Each row is shifted at random along 5 fixed directions that mean nothing.
Known rows, with every way that one mark hangs from another
[J_616 J_11 [J_123 [J_126 J_282] [J_522 [J_292 J_157 J_786]]]]: [  48  -48 -233 -157 -272 -158 -186 -169   78  200 -311   52  181  -50
 -140  -86 -136 -184   78  125  -93   86    3  152  315  327 -174   -1
   71 -144   82  -59  144  -30   48 -224  167  -20  -45   68  187  -91
   14 -243   39  -12   25  283 -181  -89  -63 -255  178  272  383]
[J_786 J_157 [J_522 J_126]]: [  16   42   82 -152 -148 -269 -104  -13   40  162 -122   35   69  -37
  214 -176  -33  -33   43  -39  -38 -176  -55  255  -18  172 -207    8
  107 -107 -108  -20  199  -98   65   20  327   47  137   80  137  -76
  -24 -144   46  116   81  156 -163  120   81 -201   65   10    5]
[J_14 [J_11 [J_123 [J_522 J_292]]] J_126 [J_157 [J_656 J_282]]]: [ -53   52 -185 -128 -102  105 -201    9  -19 -299   63   34  219 -138
 -461 -171  -43  -82  290 -274  157  195  260 -192  407  -51  442 -202
 -110    6  161  157   97  112 -106  -90 -229  272 -400 -399 -212   17
 -297 -242  459   27  260  -22  277  141 -191   84 -115  441  334]
[J_786 [J_157 J_656 [J_782 J_282 [J_430 J_123]]] [J_522 J_126]]: [  48 -131   33 -399  -44  -88 -169   12  256   66  -46   16  -49   88
  141  -42  -74 -317   50  -82 -146 -212   72  227   -9  120  104    4
  112   28  -31   31  507   -1   87 -267  428   37    6  192  218 -117
  105  -98  329   26  -47  140   71  215  -30 -501   38  266  207]
[J_786 [J_522 [J_126 [J_282 J_616]] [J_292 J_157]]]: [ -56   21 -114 -215 -301  218  129  -18  -19  -38   14   76  -94  442
 -165 -304  -43 -182 -113 -192  149  175   75 -283  176  -50  171 -314
 -229  107   -3   24   16  -26  173  129  225  196  -27 -219  -72 -178
 -188 -482  254   13  318  239  315  150 -132   33   93  -51  189]
[J_14 [J_11 [J_123 [J_126 J_282]]] [J_157 J_656] [J_618 J_786]]: [ 255   55   62 -195  234 -466 -807    2  108  220 -105   72  304 -258
  -66  202   32 -231  591 -164 -215 -213  139  110  229  360  117  324
  -22   23  404  567  212  -48 -119 -456 -365  -64 -288  247  100  103
 -133  156  138 -173  -25 -167   27  116  125 -380   95  604  101]
[J_14 J_11 [J_618 J_786]]: [ -36  101  386 -131 -101 -311  -72  -18 -135  154 -125  130  419  -35
  331 -156   49  147  224 -252  231 -283 -138  123    5  200  -86 -186
  -37 -129   34  -26  -94   11   31   81  249  148  212  -64   51   -9
 -126    4   86  230  421   40 -247  -11  117  161 -161   25 -294]
[J_11 [J_123 [J_126 [J_282 J_616]] J_522]]: [ 133   -2  -79  128 -178 -326 -318 -415   -1  392 -136  332 -122 -251
 -306  -83   56   44  -73  -97  -97   93 -103  215  363  720 -453 -181
  117   60  136  324  -59   84 -181 -174 -112  268   -4  102  124    2
 -246 -109 -353 -153  148 -202 -478 -220  158  155   68  172 -269]
[J_282 [J_616 J_123 [J_522 [J_292 J_157]]]]: [ 151   31 -147 -224  -94 -198 -243   28  205  214 -252  -85  227  -58
  -19    1 -119 -142  137   -2  -79  -38   47  213  344  336 -134  133
  116  -81  -30   62  132 -100  -35 -201   39  -37 -104  125  -25 -104
  -37 -120   49   19  -82   76  -73  -21   53 -176  293  281  239]
[J_618 J_416 [J_616 [J_11 J_123]] [J_786 [J_157 J_656] J_522]]: [ -89  292   46   19 -256 -245   51 -198    2   32 -237  105  243  -72
   89 -255 -159  102   29 -100  289 -370  -79  294  214   61   70 -148
  438 -119 -323 -231  227   62 -134   25  302  160  452 -162  142 -154
 -141  -65  124  136  214  175 -461  -32   96  -68   -1  242  -95]
[J_618 J_616 [J_786 [J_522 J_292]]]: [ 153  168 -129  -78  -36 -311 -383  -90  230  159 -268  104   93  -27
  -60  -74 -131 -113   25 -139  -23 -188  113  227  254  331  -33  123
  107   29 -110   87  312  -51 -172 -196  -34  -20   87  202  182  -99
 -106  -43   66 -171   21  119 -188   -3   47 -406  229  382   11]
[J_782 [J_123 J_126 J_522] J_282 J_786]: [ 266 -319  398 -576  -30 -197 -263  242   -6    3  -11 -164   71  215
  334 -184  150  -37  -29  -50 -139 -182  110  146 -280  144   -4 -125
 -168  -59  151  239   22 -220  159 -487  530  -78  -65  299   71 -158
  185  -53   80   -9   97  -85  -59   -1   43  -93   66 -358 -177]
[J_782 [J_123 [J_126 J_11]] [J_282 J_616] J_430]: [ 243  -90  172 -146  -73 -526 -361 -152  217  453 -317  -55  226 -901
  240   -8    8  194  199  211  -38 -499  -75  659  131  375 -449  254
  484 -483 -286  229  253 -282 -265 -411   20    1  298  344  243  162
   11  189 -206   13 -252 -299 -826  -46  -57 -314  255   61   17]
[J_616 J_11 [J_123 [J_522 [J_126 J_282]]]]: [  74   47  -83    4 -165 -218  -90 -177  111  267 -263  107  226 -251
 -157 -166  -80   80   69   92 -129   63   -1  244  316  455 -272  -46
  218 -133  -33   25   39   35 -117 -100   23   68  -57    9  101   59
  -80 -103  -82   56   74  -24 -337 -136   32  -24  160  156  141]
[J_282 [J_616 [J_11 [J_123 J_126]] [J_522 J_292]]]: [  58  -31  -77 -299 -173  -24  -89   53    2  -75  -25 -110  165  389
 -211 -226  -80 -105  -31  -72  155  249   92  -97  287  144  220 -158
 -132   39  146   40  -86  -34    5 -155  163  155 -245 -109 -199 -186
  -97 -276  268   97  278   79  250   -7  -86  172   43   62  108]
[J_430 J_123 J_126 J_782]: [  52 -102  143  -84 -109    9 -141  -79  111  129  104  564 -103  429
 -178 -221   97  -48 -207 -488 -101  333  -22 -133   58  573   -2 -595
 -274  374  369  224  -73  298  102  -25  175  148 -240  134    2  -39
 -312 -183  -16  -63  548 -110   52 -331  155  316 -207  -13 -579]
[J_430 [J_123 J_126 J_522] J_782]: [ 309 -218  312 -253  -84  -98 -377  292 -136  -30  -12   14  152   97
   87 -175   59  -81   93 -308   17  125   60  159 -333  114  136 -126
 -265   25  106  197  -59 -202  192 -265  402 -297 -215  249 -207  -61
  -69 -204  169  106  184 -164  132   18   40   60   43 -250 -104]
[J_282 [J_616 J_123 [J_522 J_292]]]: [-102  -59  104 -326 -210 -104  145 -146   90  133  -88  119  164  503
  111 -186  -49  -63 -189  -34   97  140 -125   66  347  500 -178 -336
   -4   60  188 -238   -3  233   47  120  462  424   85  -35   19 -262
   42 -217   55  205  412  312  -74 -245  121  158  -53   84 -249]
[J_157 [J_656 J_14] [J_782 J_123 J_430 J_786]]: [ 177 -125  256 -309   50 -163 -253  171  238  126  -84   -9   81  -30
  210  -67  -43 -149   39 -139 -152 -429  212  195  -10  189  130  -56
   89   54 -116  250  201  -49  -75 -497  392  -12  -84  139  158  -22
   97  167  144 -115   24 -161  -29  176   54 -259   26   86   15]
[J_616 J_11 [J_123 [J_126 J_282] J_522]]: [ 162  -34   21  -56 -194 -267 -216  -89  -27  214 -311  -47  322 -414
  -37 -158  -14  121  196  131  -33  -47  -28  396  149  332 -295  109
  217 -317 -103   18   46 -161  -99 -213  112  -58   26   99   43   59
   -3  -92  -66  123    8  -98 -394 -102  -11  -43  198   20  197]
[J_126 [J_11 [J_123 [J_522 [J_292 [J_157 J_782]]]]]]: [ 195  -74   22 -140 -126 -127 -329   99  -50  171  -78   77   39  253
 -192  -80  -97 -199   -7 -314  -99   67  249 -227   48  107  247 -154
 -243  300  184  433 -275  -82  132 -343  169 -188 -393 -126 -125  -67
 -199 -201   74 -123   86  -80  212   37  -60   48  153   82   21]
[J_616 J_11 [J_123 [J_126 J_282]] [J_522 [J_292 J_157]]]: [ 132 -101 -165 -430  -52  -45 -333  100  170  218  -66   -8  108  736
 -270  -46  -29 -314  -23  -43 -387  304  179 -311  242  379   97  -15
 -253  264  558  374 -122   17  154 -432   64  -55 -545  154  -11 -217
   17 -233   74 -166   61  162  454 -151   59 -178  225  167  177]
[J_126 [J_11 J_123] [J_282 J_616]]: [  49   43  -41 -145 -173  -57 -180 -192   63    6  -40  155   16   61
 -178 -133  -30  -18   42 -131  271  156  216 -102  348  253  253   -7
  -47    5  129  160 -107   -5  -85 -154   32  230  -91 -135 -152  -41
 -261 -218  219  -39  289  -11   55  -54 -168   89  139  202   34]
[J_656 [J_14 J_126 J_618] [J_282 J_616]]: [ -85  256  -36  128  -98   27 -160 -110  -29   34  104  129  152 -408
 -244 -181   91  253  160 -309  348  -99  -19   -9  286  152 -114 -115
   39 -242  -81  230 -118    9 -256  -56 -245  393  -61 -203 -161   47
 -376  -14   79   46  273 -170 -140   83   23  209  -73  104   -8]
[J_157 [J_656 [J_282 J_616]]]: [ 179   29   -2   79 -150 -281 -321 -216   77  373 -158   57  178 -706
  126   27  -28  100  220  -56    8 -373  -77  403  154  455 -457  111
  280 -182 -315   31  126 -106 -220 -133   24  154  172  158   97  176
 -218  133 -189  140  -14 -293 -536   15   67  -68  125  152   -5]
[J_157 J_656 [J_782 [J_123 J_522] J_282 J_430]]: [  75 -232  396 -239 -248  -82  132   13    3  181 -154   21  136 -129
  318 -205   37   44  -43 -136    5 -429  -68  305 -114  152 -136 -389
  182  -32 -263  -36   83  -20   28 -167  655  123  235  -39  150  -35
   73    9   20  161  141 -199 -362   28    9   94  -41 -141 -165]
[J_522 [J_126 J_11 [J_282 J_616]] [J_292 J_157 J_786]]: [  -5  -49 -109 -201 -265  -24  -67 -197   89  257  -58  209   -6  352
  -30 -122 -108 -323  -86  -70   40  100   27 -296  249  222   14 -208
 -177  147  201   52  -29   50  193   -5  245  141    1  -74  141 -102
 -165 -318   64  -26  251  338   81   36  -81 -199  113  137  156]
[J_616 J_11 J_123 [J_522 [J_126 J_282] [J_292 J_157]]]: [  36  -16   -5 -162 -270   99  169  125   29  241 -188  -56  288  326
  -53 -279  -81  -24   31   -7 -167   82  -30 -196  178   24  -40 -273
  -56   78   52   70 -196  -27  164    2  206  -44 -222 -169  -45  -84
  -77 -277    3  139  177   56   95  -79  -52  131  213 -138  233]
[J_416 [J_616 [J_123 J_126 J_522]] [J_656 J_14 J_282]]: [ 269 -150   78  -91  -93  -67 -446  -23 -255  335  190  126 -117  248
 -261  122  176  128    8 -250 -251  175   34 -204 -151  393  -20 -216
 -184  237  442  507 -413  -70   44 -467   84   77 -396  108 -113  -36
 -187  -70 -162    5  147 -214   42  -70  249  201  -21 -314 -274]
[J_416 [J_616 J_11 [J_123 J_126] [J_522 [J_292 [J_157 J_782]]]]]: [ 275 -224  157 -354  -85 -216 -183  179 -141  291 -239 -105  330  306
  142  -13  -19  -98  152  -10 -217  -57 -116   71  -43  196  -60  -72
  -70   83  231  136 -133 -128  232 -288  378 -188 -200   97   34  -93
  146  -73   19  208   49   29   34  -24  109   46  132 -179    2]
[J_11 [J_123 J_126 J_522]]: [ 220  -74  117   75 -104 -522 -438 -196  -86  479 -190  204   17 -230
  -14  -37   23   85  -17 -115 -275  -60 -133  315   84  695 -524 -108
   98   78  161  344 -124   23  -77 -262   88   46  -75  254  138   -5
 -119   28 -421  -75   69 -225 -507 -191  227  106   52   32 -411]
[J_14 J_11 J_157 [J_618 J_416 J_616 J_786]]: [  84  264  150 -229  225 -475 -576   72   66  -50 -135   52  513 -126
   24   13  -60  -68  461 -284  190 -239  186  156  204  222  304  268
  145 -200  133  286  199  -30 -133 -237 -255  -29   50   56    9    4
 -143  117  346  -77   43   86  -37  121  159 -379   85  563   32]
[J_282 [J_616 J_11 [J_123 J_126 [J_522 [J_292 J_786]]]]]: [ 232  -27    0   28 -202 -347 -252 -126    9  546 -237   40  225 -289
  -92  -75   47    0   49    5 -209 -126 -196  280  200  462 -541 -140
  123  -29  -71  181  -36 -166  -67 -239   48  -96   24  108  172   57
  -43  -27 -396   43   36 -192 -513 -118  199   96  132  -42  -73]
[J_11 [J_123 [J_126 [J_282 J_616]] [J_522 J_292]]]: [ 217 -114   65  -38 -192 -345 -314 -197  -70  256 -251   25   93 -339
   54  -92  -86  -41   92   92   50  -55  -97  393  161  337 -314   41
  104 -169  -26   61  101  -88  -62 -139  209  120  149  212   89  -62
  -35 -145 -114   67   59   14 -428  -53  -72  -90  146   47   17]
[J_656 [J_282 [J_616 J_123]]]: [ -29   27  127 -113 -206  -63   16  -87  -67  111  -47   27  172 -132
  188 -162   17  202   25  -97  233 -127 -160  183  148  293 -214 -135
   91 -199 -144 -106  -82  -26  -37  -35  270  312  144  -41 -103  -66
 -136  -72    8  234  280  -34 -271  -78   37  234   26 -149 -120]
[J_786 [J_522 [J_126 J_11 J_282] [J_292 J_157]]]: [ 118  -52   18 -250 -148  -54 -217   45   43  283  -14   88  -25  435
  -20 -121  -33 -243  -45 -148 -191   61  166 -308  -17   82   64  -67
 -277  246  269  302  -89  -75  219 -118  221  -61 -214   44   56  -97
 -112 -289   50  -71  124  158  264   69  -67 -232  194  -26   57]
[J_14 J_126 [J_157 J_656]]: [ 127   -2  -46 -248    9 -119 -387  165  104 -217  -76  -59  297 -169
 -113 -116   22 -123  369 -224   25   -9  308   68  221  166  271   98
   14 -100   39  162  229  -59  -88 -164  -94    4 -254  -83 -152   50
 -131  -82  385  -22  108  -91  252  209  -33 -161   79  404  269]
[J_782 [J_282 J_616] [J_430 [J_123 [J_126 J_11]]] [J_786 J_157]]: [ 159 -254  457 -366 -137 -340 -183  -69  103  407  -43   41  115 -247
  381 -126  183   46  -15  -20  -35 -424 -123  314 -152  218 -341 -188
  124 -190 -100  231  104 -244   72 -299  429    0  331  260  268  -22
   46   15 -252  114   58 -187 -608  -97   82 -124    6 -307 -256]
[J_123 [J_126 J_11 J_282] [J_522 [J_292 [J_157 J_782]]]]: [ 120 -129  -46  -33 -290  -96 -211 -186  -81  214 -197  167   81 -144
 -239 -191  -65 -167   13  -88   34   31   84    1  103  169 -127 -160
  -67  -32  -21  202  -72  -92   54  -99  154  -34  -23 -117   77   56
 -186 -309  -35  -21   68   14 -153  -24 -117 -125  152   69  225]
[J_786 [J_522 J_126 [J_292 [J_157 J_782]]]]: [  51   13 -132  -89 -146  -82  -98   -8   81  209 -150  153  -38  167
  -98 -154 -128 -207  -53 -186 -185  -28   14  -48  151  194 -105 -202
  -81  184  -18  168  107   26  102  -36  133    7 -139  -49  134  -42
 -125 -225   51  -70  102  107   79  120    2 -139  112  138   86]
[J_123 [J_126 J_11 [J_282 J_616]] [J_522 [J_292 J_786]]]: [ 317  -99  -32  -61 -257 -154 -382  -57  -39  206 -188 -115  189 -419
  -91 -123   -6 -167  191   30  130  -63  122  173   20    3  -85  170
  -35 -202 -161  118   70 -382  -13 -233  100 -230   55   78   12   93
 -105 -245   22   31  -52  -65 -209  138 -167 -268  299    4  408]
[J_782 J_430 [J_786 J_157 J_522]]: [ -20 -110  412 -456 -190 -120   67  181   38   44   41  -51   45  448
  424 -278  144  -53 -171 -165   52 -291   74   47 -221  -22   64 -243
 -124   28  -53  -11   69 -187  219 -126  695   46  188   19  108 -258
   96 -193  107   80  256  140   27  125   99  -45  -63 -286 -172]
[J_656 [J_282 [J_616 [J_522 J_126 J_292]]]]: [  24   91  -42  248 -312  -11  129 -228    9  412  -80  157  111 -414
 -129 -271   -1  233  -67 -109   32 -122 -241   83  260  277 -546 -392
  147  -36 -321   65 -158   -3 -155  194  -78  281   99 -176   41  145
 -366 -116 -346  168  204 -275 -522 -122   49  314   76 -160  -85]
[J_416 [J_656 [J_282 [J_616 J_123]]]]: [ 235  -54   87 -202  -40  -81 -399   54  -18  361  192   75  -51  338
  -65  112  185   19   15 -299 -249   32   54 -236  -23  438  -23 -125
 -226  300  339  491 -324 -125   36 -443   36   79 -346  133 -156  -54
 -240  -23 -140  -54  158 -296  159  -60  236  204   84 -175 -293]

Rows
[ 210   -8  123  152 -187 -337 -188 -125  -70  343 -287   73  135 -516
  125 -142  -72  151  135    4  -69 -160 -104  378   77  317 -370  -12
  209 -121 -157  111  -22  -75  -71  -65  136   -5   85  115   75   63
 -142  -47 -220   78   33 -189 -535  -22   -6   43  190  -27  -40] => [J_11 [J_123 [J_522 [J_126 J_282]]]]
[ 422 -120   52 -210  158 -490 -562   39  490  289 -294   86  105 -624
  199   71  -69  -89  173  159 -390 -326  121  592   64  479 -326  275
  234 -130  -27  288  435 -142 -168 -539  -14 -224 -111  575  355  161
   42  212  -78 -159 -290 -219 -497  -17   64 -549  290  282   81] => [J_430 [J_782 [J_123 [J_522 J_126]] J_282 J_786]]
[  38 -134  259 -284  -15  -62 -203  -24  160  268  118  157  -52   97
  249    7   31 -147 -118 -235 -128 -357   29  100  -93  301  -95 -184
  -24  169   66  108  186  107   28 -364  535  186  -19  222  249 -113
   44  107   28   38  143  -36 -126   45  129 -251 -140   36 -195] => [J_157 [J_656 J_14 J_282] [J_782 [J_430 J_123] [J_786 J_522]]]
[ -90  128 -182  106 -370  234  388 -109   54   10 -154   74  143  -38
 -388 -452  -78  152  -69 -122  181  205  -79  -37  503   91  -68 -525
  113  -38 -342  -95  -56   74 -130  296  -79  270  -36 -471 -179   40
 -294 -380   65  134  379  -87 -112  -82  -72  445   94  -21  160] => [J_282 [J_616 J_123 [J_522 J_126 J_292]]]
[   0   27  142 -115  -75 -207 -255  -46   15  119  -50  191  252  -65
  -42  -80   55  -41  287 -338   -5 -106  104   14  202  372  -42 -200
  -27   37   80  231    8   80  -49   43  -20  179  -69 -137   10   86
 -213  -23   94   12  263 -105   -7    9  129   73  -49  345 -124] => [J_14 [J_157 J_656] J_618]
[ 252 -130   73 -136  -78 -277 -479  -68   29  489   -2    2   34  -61
  -21   42   55 -197   67  -64 -338 -203  -86  166  -23  381 -395  -21
   -7  112   79  373   41 -141   13 -359  175   17  -81  269  124  -39
  -34   -5 -312   -9  -80 -137 -203  -30  236 -176   98  -54  -71] => [J_786 [J_157 [J_656 [J_282 [J_616 [J_123 J_126 [J_522 J_292]]]]]]]
[-127  324 -210  228 -184  142  -71 -106  -84 -188   34  187  218 -494
 -545 -227  -78  324  279 -336  409   68  243 -141  367  -77  284 -225
  186 -272 -245  240 -184   24 -259   33 -464  260 -122 -523 -186  222
 -508 -123  318   19  257 -115  -81   84 -143  223  -14  230  304] => [J_656 [J_14 J_157 [J_618 [J_416 [J_616 J_11]]]] J_282]
[ 321 -174  330 -337   48 -466 -524  175  -58  289  -44 -130  253  125
  312  -12  -17 -151   76  -48 -170  -71  140  144 -288  335  -75  226
 -122   19  258  213 -102 -181  158 -328  449 -231 -158  351  -23  -70
   77  -14   -6  113  -45   18    5  100  130 -307  154 -103 -101] => [J_123 [J_522 [J_126 J_11]]]
[ 130   -5  114   12 -246 -227  -89 -256   73  447 -191  165  165 -193
   39 -103  -19   60   31    9   62  -92  -44   96  291  319 -278  -91
   98   28   45  115 -148   -9  -91    2  125  174   92  -25   75   26
 -191 -102 -215  112  182 -106 -431 -221  -61  105  181   71 -139] => [J_126 [J_11 J_123] [J_282 [J_616 [J_522 J_292]]]]
[  62   53  447 -361   -4  -90 -173  341 -267 -240   94 -154  402  472
  252 -260   53   57  221 -344  345   13  179 -235 -163 -224  587  -20
 -263  -31  359  178 -283  -41  194 -155  366   27 -188 -148 -401 -194
  -62 -157  507  151  425  100  448  142  -81  196  -56 -123 -202] => [J_14 [J_126 [J_11 J_123]] [J_618 J_416]]
[ 199  121  -96 -164   -2 -136 -477   41   48  -47   13   92   24  376
 -308  -41  -47  -55   55 -378  -11  159  375 -192  102  319  445   32
  -18  180  164  393  -82  -47  -91 -386 -124  -16 -238   25 -193  -67
 -282 -114  256 -249  100  -79  310   43   83 -105  190  238  -68] => [J_618 [J_416 J_656] J_616]
[-231   84   92 -151 -222   30  109 -157    5 -184   13  230  132   79
   48 -174   13   84   84 -194  392 -141  -33    5  174   48  159 -365
   86 -183   45 -152   94  180  -62   58  322  452  179 -291   57 -125
 -179 -149  392  198  459  267  -77   63  -11   17 -272  226   -4] => [J_416 [J_656 [J_14 J_126 [J_618 [J_786 [J_157 [J_782 J_282]]]]]]]
[ 155 -188  135 -109 -220   22  -14   68  117  258 -183  155   47 -156
   58 -228   -9  -59  -19 -278 -151 -253   -6   39  -18   22 -118 -457
  -43   74 -243  247   87  -87  132 -167  208 -140   23   23  192   48
 -155 -136  -88  -51  120 -214 -273  -24 -122   25   72 -158    5] => [J_522 [J_292 [J_157 [J_782 J_282 [J_430 J_123 J_126] J_786]]]]
[-128  -32   52 -147 -366  -18  224  -86  -94   43 -201  223   53  106
  166 -217  -45  -80 -107 -255  180 -161 -137   82  129  208  -66 -467
   15    0 -132 -192  -10   60  188   -2  562   99  191 -253  131 -165
  -87 -220  114   64  272  210 -204   11   81  168  -58   62  -28] => [J_292 [J_157 [J_782 [J_123 J_522]]] J_786]
[ 258  -71   97  -73 -224 -208 -333   32  -66  258 -243  -42  185 -247
   79  -61 -109  -61  200  -57   17 -116  194   55  -11  -20   53  137
  -46  -49  -14  239 -153 -249   87 -237  210 -226  -75   40  -50   -7
 -151 -185    7   20  -47  -44 -147   31 -216 -143  319   15  226] => [J_126 [J_11 [J_123 [J_522 [J_292 J_157]]]] J_282]
[ -72 -127   58 -181 -385   27   75 -156 -153   65 -157  114  139  220
 -100 -300  -61  -35  -70  -29  149  187   -2  -65  154  144  -24 -322
  -85  -93   92  -68 -136   49  146   61  400  174   40 -204  -45 -131
  -77 -425   78  133  318  262  -73 -171 -118   81   50  -77   94] => [J_616 [J_123 [J_126 J_11 J_282] [J_522 [J_292 J_157]]]]
[-133  -81  163 -264 -137  -22   93  -13    4 -215  -59  194  224   61
   55 -295   98   52   70 -251  212  -45   -7   22  227  222   23 -408
   35  -98   59  -25   74  171   17   79  227  342   23 -317   12  -34
  -91 -129  275  142  433   18  -33   10  -15  188 -148  148 -107] => [J_14 J_126 [J_157 [J_782 J_282]]]
[ 118  -74  -37  -13 -317 -138  -94 -103  -16  320 -244   96   82 -108
   98 -144 -116 -187   13  -34  -90  -79  -53   79   48  180 -283 -159
  -15   -6  -87  -27   49  -76  167   11  312  -77  110   56  211  -48
  -94 -259 -109   27   46  193 -254   76  -34 -217  183   32  231] => [J_123 [J_522 [J_126 J_282] [J_292 J_157 J_786]]]
[ -85   96 -418 -117 -208   47   49 -219  402  224 -164  219   36  397
 -409 -168 -146 -263  -97   76 -286  295   75 -193  604  380  -38 -218
   32  212  246   41  148  218  -26  -86  -78  171 -306 -111  230  -81
  -96 -274   74 -145  169  315  105 -180   -8 -200  154  450  347] => [J_616 J_11 J_123 [J_522 [J_126 J_282] [J_292 [J_786 J_157]]]]
